Here is a tiny trained network, its code and every weight. The questions are about switching its units off for an input and a class, where a switched-off unit gives its printed mean instead of its output.

import numpy as np


def w(rows, s, z=0):
    codes = np.array(rows[::2]) - 128.0
    scale = np.full(codes.shape[1], s)
    scale[-1] = z or s
    return codes * scale


def norm(h):
    return h / np.sqrt((h * h).mean(-1, keepdims=True) + 1e-5)


def f(y):
    return y / 2 * (1 + np.tanh(0.7978845608 * (y + 0.044715 * y**3)))


def log_softmax(a):
    a = a - a.max(-1, keepdims=True)
    return a - np.log(np.exp(a).sum(-1, keepdims=True))


def net(x, mask):
    res = np.array(x, float).reshape(1, 2) / 4 @ E
    u = 0
    for l in range(4):
        y = f(norm(res) @ A[l][:, :-1].T + A[l][:, -1])
        res = res + np.where(mask[u : u + 6], y, B[l][:, -1]) @ B[l][:, :-1]
        u += 6
    return log_softmax(norm(res)[-1] @ U[:, :-1].T + U[:, -1])


A, B = {}, {}
E = w([
[1,194,63,111,59],'x0',
[88,224,192,44,207],'x1',
],0.0099)
A[0] = w([
[162,157,184,147,155,229],'0.n1',
[120,122,108,123,178,86],'0.n2',
[159,156,23,144,36,83],'0.n3',
[130,48,91,229,124,224],'0.n4',
[191,166,25,254,142,3],'0.n5',
[57,252,69,111,30,92],'0.n6',
],0.0059,0.003)
B[0] = w([
[127,201,218,20,132,184],'0.n1',
[60,150,157,195,170,118],'0.n2',
[254,183,78,16,181,184],'0.n3',
[60,247,53,20,160,239],'0.n4',
[167,24,71,111,81,144],'0.n5',
[202,148,183,219,197,255],'0.n6',
],0.0053,0.0048)
A[1] = w([
[97,123,173,51,192,115],'1.n1',
[155,171,179,129,111,110],'1.n2',
[80,81,198,226,196,99],'1.n3',
[92,129,122,226,106,98],'1.n4',
[106,183,158,84,77,91],'1.n5',
[74,168,119,173,2,253],'1.n6',
],0.0094,0.0054)
B[1] = w([
[136,86,82,91,104,212],'1.n1',
[149,77,76,146,90,157],'1.n2',
[140,103,59,160,157,137],'1.n3',
[64,154,105,178,147,133],'1.n4',
[149,67,106,115,200,154],'1.n5',
[86,134,254,220,139,253],'1.n6',
],0.012,0.0057)
A[2] = w([
[99,68,79,254,61,61],'2.n1',
[163,70,167,195,31,98],'2.n2',
[1,158,79,9,78,31],'2.n3',
[203,247,109,171,234,181],'2.n4',
[135,158,129,73,5,109],'2.n5',
[165,119,75,193,29,7],'2.n6',
],0.0097,0.0017)
B[2] = w([
[110,83,101,88,138,252],'2.n1',
[156,125,190,50,167,220],'2.n2',
[185,98,129,112,160,175],'2.n3',
[139,122,42,167,132,226],'2.n4',
[135,93,75,108,122,135],'2.n5',
[118,121,171,6,220,191],'2.n6',
],0.012,0.0047)
A[3] = w([
[129,156,107,112,243,171],'3.n1',
[197,97,160,118,142,71],'3.n2',
[220,80,127,148,109,220],'3.n3',
[117,82,141,46,136,157],'3.n4',
[82,31,106,110,75,253],'3.n5',
[250,81,156,143,127,97],'3.n6',
],0.011,0.0025)
B[3] = w([
[157,71,145,112,77,248],'3.n1',
[83,156,170,189,70,212],'3.n2',
[83,167,93,246,108,235],'3.n3',
[123,54,114,97,92,250],'3.n4',
[223,132,31,121,132,163],'3.n5',
[69,212,163,123,212,255],'3.n6',
],0.011,0.0067)
U = w([
[99,160,192,208,159,162],'0',
[156,62,134,41,129,166],'1',
[141,116,4,169,127,129],'2',
[164,180,125,102,50,24],'3',
[186,203,120,94,70,1],'4',
],0.02,0.0099)

Each question gives the input, the list of numbers given to net, and the class t.
The units are the neurons (one row each of A and B). Each row of codes is followed by its name. A weight is (code - 128) times the scale printed after its matrix; where a second scale follows, it is the last column's (A, B and U).
mask holds one flag per neuron, layer by layer. A switched-off neuron (its flag False) gives its mean, the last column of its row in B, instead of its output. The means were averaged over made-up inputs and are rounded, as every weight is.
A unit's drop is (log p(t) with every unit on - log p(t) with that unit switched off) / (log p(t) with every unit on - log p(t) with every unit switched off).
unit that matters most: the unit with the biggest drop
top k neurons: the k neurons with the biggest drops, biggest first
k most important neurons of layer l: the k neurons of layer l with the biggest drops, biggest first
drop of u: that unit's drop, to one decimal
input [-6,-6], class 0: unit that matters most => 1.n1
input [4,-4], class 0: top 2 neurons => (1.n6 1.n1)
input [6,7], class 1: top 3 neurons => (3.n3 2.n3 1.n1)
input [2,3], class 2: top 2 neurons => (0.n6 0.n4)
input [3,-1], class 2: top 3 neurons => (0.n6 0.n3 2.n4)
input [3,2], class 2: top 2 neurons => (0.n6 1.n3)
input [-3,1], class 2: top 3 neurons => (1.n6 1.n1 0.n6)
input [6,-7], class 1: top 2 neurons => (0.n3 2.n1)
input [-2,4], class 1: top 3 neurons => (0.n6 0.n1 2.n4)
input [-3,-2], class 2: top 4 neurons => (1.n6 0.n4 2.n5 0.n6)
input [0,3], class 2: 2 most important neurons of layer 1 => (1.n1 1.n2)
input [-5,-5], class 0: 3 most important neurons of layer 3 => (3.n6 3.n3 3.n2)
input [-1,4], class 1: 2 most important neurons of layer 0 => (0.n1 0.n6)
input [-1,2], class 2: unit that matters most => 0.n4
input [0,2], class 2: top 2 neurons => (0.n4 2.n6)
input [-2,1], class 2: top 3 neurons => (1.n6 0.n6 1.n1)
input [6,-5], class 0: drop of 1.n6 => 3.4
input [6,-4], class 0: drop of 1.n6 => 3.9
input [8,-3], class 0: drop of 1.n6 => 3.7
input [-4,-6], class 1: unit that matters most => 2.n6
